Below are the code and all the weights of a small trained network. Each question names an input and a target symbol and asks about switching units off, where a switched-off unit gives its printed mean instead of its output.

import numpy as np


def w(rows, s, z=0):
    codes = np.array(rows[::2]) - 128.0
    scale = np.full(codes.shape[1], s)
    scale[-1] = z or s
    return codes * scale


def f(y):
    return y / 2 * (1 + np.tanh(0.7978845608 * (y + 0.044715 * y**3)))


def softmax(a):
    e = np.exp(a - a.max(-1, keepdims=True))
    return e / e.sum(-1, keepdims=True)


def log_softmax(a):
    a = a - a.max(-1, keepdims=True)
    return a - np.log(np.exp(a).sum(-1, keepdims=True))


def net(x, mask):
    ids = ['ΔΠΣαβθ'.index(c) for c in x.split()]
    T = len(ids)
    res = E[ids] + P[:T]
    r = res
    for j in range(3):
        rows = slice(2 * j, 2 * j + 2)
        q, k, v = (r @ M[0][rows].T for M in (Q, K, V))
        z = softmax(np.where(np.tri(T) > 0, q @ k.T / 2**0.5, -1e9)) @ v
        o = O[0][rows]
        res = res + np.where(mask[j], z, o[:, -1]) @ o[:, :-1]
    y = f(res @ A[0][:, :-1].T + A[0][:, -1])
    res = res + np.where(mask[3:15], y, B[0][:, -1]) @ B[0][:, :-1]
    return log_softmax(res[-1] @ U[:, :-1].T + U[:, -1])


Q, K, V, O, A, B = {}, {}, {}, {}, {}, {}
E = w([
[34,105,40,93,83],'Δ',
[49,233,106,231,133],'Π',
[138,85,12,235,19],'Σ',
[220,24,19,74,153],'α',
[128,147,19,60,124],'β',
[130,146,74,5,27],'θ',
],0.013)
P = w([
[115,64,51,2,190],'0',
[125,138,120,117,103],'1',
[126,139,161,118,91],'2',
[141,147,166,117,90],'3',
[179,137,162,108,98],'4',
[141,136,179,124,72],'5',
],0.0087)
Q[0] = w([
[191,176,149,171,112],'head 0',
[116,117,191,90,136],'head 0',
[101,139,55,132,99],'head 1',
[139,114,103,118,130],'head 1',
[131,174,8,104,57],'head 2',
[135,134,121,177,160],'head 2',
],0.018)
K[0] = w([
[152,110,196,171,88],'head 0',
[165,189,156,84,76],'head 0',
[56,111,85,86,200],'head 1',
[139,111,88,127,114],'head 1',
[141,93,4,191,32],'head 2',
[135,156,102,169,181],'head 2',
],0.015)
V[0] = w([
[84,146,88,158,250],'head 0',
[181,84,121,176,58],'head 0',
[94,75,50,175,215],'head 1',
[119,145,45,76,127],'head 1',
[76,24,212,76,187],'head 2',
[65,108,76,17,181],'head 2',
],0.015)
O[0] = w([
[200,176,106,62,173,108],'head 0',
[82,76,195,139,80,121],'head 0',
[146,198,179,73,121,163],'head 1',
[157,97,174,110,191,251],'head 1',
[155,153,82,85,198,72],'head 2',
[247,36,171,92,130,205],'head 2',
],0.013,0.021)
A[0] = w([
[126,195,92,182,182,128],'neuron 0',
[81,109,78,165,128,129],'neuron 1',
[123,136,78,150,145,121],'neuron 2',
[135,109,87,186,248,91],'neuron 3',
[135,114,189,169,172,177],'neuron 4',
[190,153,131,209,152,253],'neuron 5',
[149,206,140,204,120,198],'neuron 6',
[118,200,99,161,95,116],'neuron 7',
[108,130,197,214,199,131],'neuron 8',
[140,87,95,156,127,98],'neuron 9',
[91,176,84,129,145,101],'neuron 10',
[118,129,83,86,190,151],'neuron 11',
],0.015,0.0057)
B[0] = w([
[208,53,197,158,185,140],'neuron 0',
[200,49,100,139,238,144],'neuron 1',
[117,165,115,106,73,127],'neuron 2',
[167,210,90,17,160,155],'neuron 3',
[103,86,80,157,83,253],'neuron 4',
[178,10,143,83,86,173],'neuron 5',
[56,98,129,226,53,171],'neuron 6',
[157,198,21,49,121,154],'neuron 7',
[191,182,171,45,205,186],'neuron 8',
[87,253,157,116,104,163],'neuron 9',
[180,100,101,146,123,132],'neuron 10',
[58,124,112,190,76,167],'neuron 11',
],0.012,0.023)
U = w([
[167,176,139,20,124,191],'Δ',
[139,54,101,223,54,223],'Π',
[105,167,113,85,94,1],'Σ',
[144,175,120,126,96,46],'α',
[75,80,51,116,173,90],'β',
[100,105,3,138,88,95],'θ',
],0.0065,0.0028)

Each question gives the input, a string of symbols that net reads in full, and the target symbol t.
The units are the heads (2 rows each of Q, K, V and O) and the neurons (one row each of A and B). Each row of codes is followed by its name. A weight is (code - 128) times the scale printed after its matrix; where a second scale follows, it is the last column's (O, A, B and U).
mask holds one flag per unit, heads first, then neurons. A switched-off unit (its flag False) gives its mean, the last column of its rows in O or B, instead of its output. The means were averaged over made-up inputs and are rounded, as every weight is.
A unit's drop is (log p(t) with every unit on - log p(t) with that unit switched off) / (log p(t) with every unit on - log p(t) with every unit switched off).
The circuit of an input: a set's keep is (log p(t) with only the set's units on - log p(t) with every unit switched off) / (log p(t) with every unit on - log p(t) with every unit switched off). Starting from the 12 units with the biggest drops (on a tie, the unit counted first), units are removed one at a time, each time the one whose removal leaves the highest keep (on an exact tie, the one counted first), for as long as the keep stays at least 0.8.
units of the circuit, in order: the units of the circuit, biggest drop first
most important unit: the unit with the biggest drop
top k neurons: the k neurons with the biggest drops, biggest first
which heads matter: for each layer, one digit per head in row order, 1 if its drop is at least 0.15 and else 0, layers parted by /
input Π θ θ α, target Δ: most important unit -> head 0
input θ θ θ β θ Π, target Δ: which heads matter -> 010
input θ θ Σ β α, target β: which heads matter -> 011
input Π θ α θ Σ β, target θ: units of the circuit, in order -> [neuron 7; head 2]
input θ Σ θ θ θ Π, target β: which heads matter -> 111
input Δ β α θ Π Σ, target Σ: units of the circuit, in order -> [neuron 8; head 2]
input Π Π θ θ Π Σ, target θ: units of the circuit, in order -> [neuron 7; head 2]
input Π β Π θ Σ α, target θ: which heads matter -> 011
input α θ β β β Σ, target Σ: which heads matter -> 011
input θ θ Σ Π β, target β: units of the circuit, in order -> [head 2; neuron 1; head 1; neuron 8]
input θ Σ α, target β: top 2 neurons -> [neuron 8; neuron 1]
input θ α Δ Σ, target β: top 3 neurons -> [neuron 8; neuron 1; neuron 7]
input θ θ Δ, target Δ: top 2 neurons -> [neuron 6; neuron 9]
input β θ β Σ, target Δ: units of the circuit, in order -> [head 1]
input α Π Δ, target Δ: which heads matter -> 110
input Π θ Σ θ, target θ: top 2 neurons -> [neuron 7; neuron 6]
input Π Σ Π, target θ: top 4 neurons -> [neuron 6; neuron 7; neuron 1; neuron 9]
input θ θ Σ θ Δ, target β: units of the circuit, in order -> [head 2; neuron 1; neuron 8; head 1]
input θ θ α α θ Π, target Δ: which heads matter -> 000
input Π Π β Σ Π θ, target θ: which heads matter -> 011
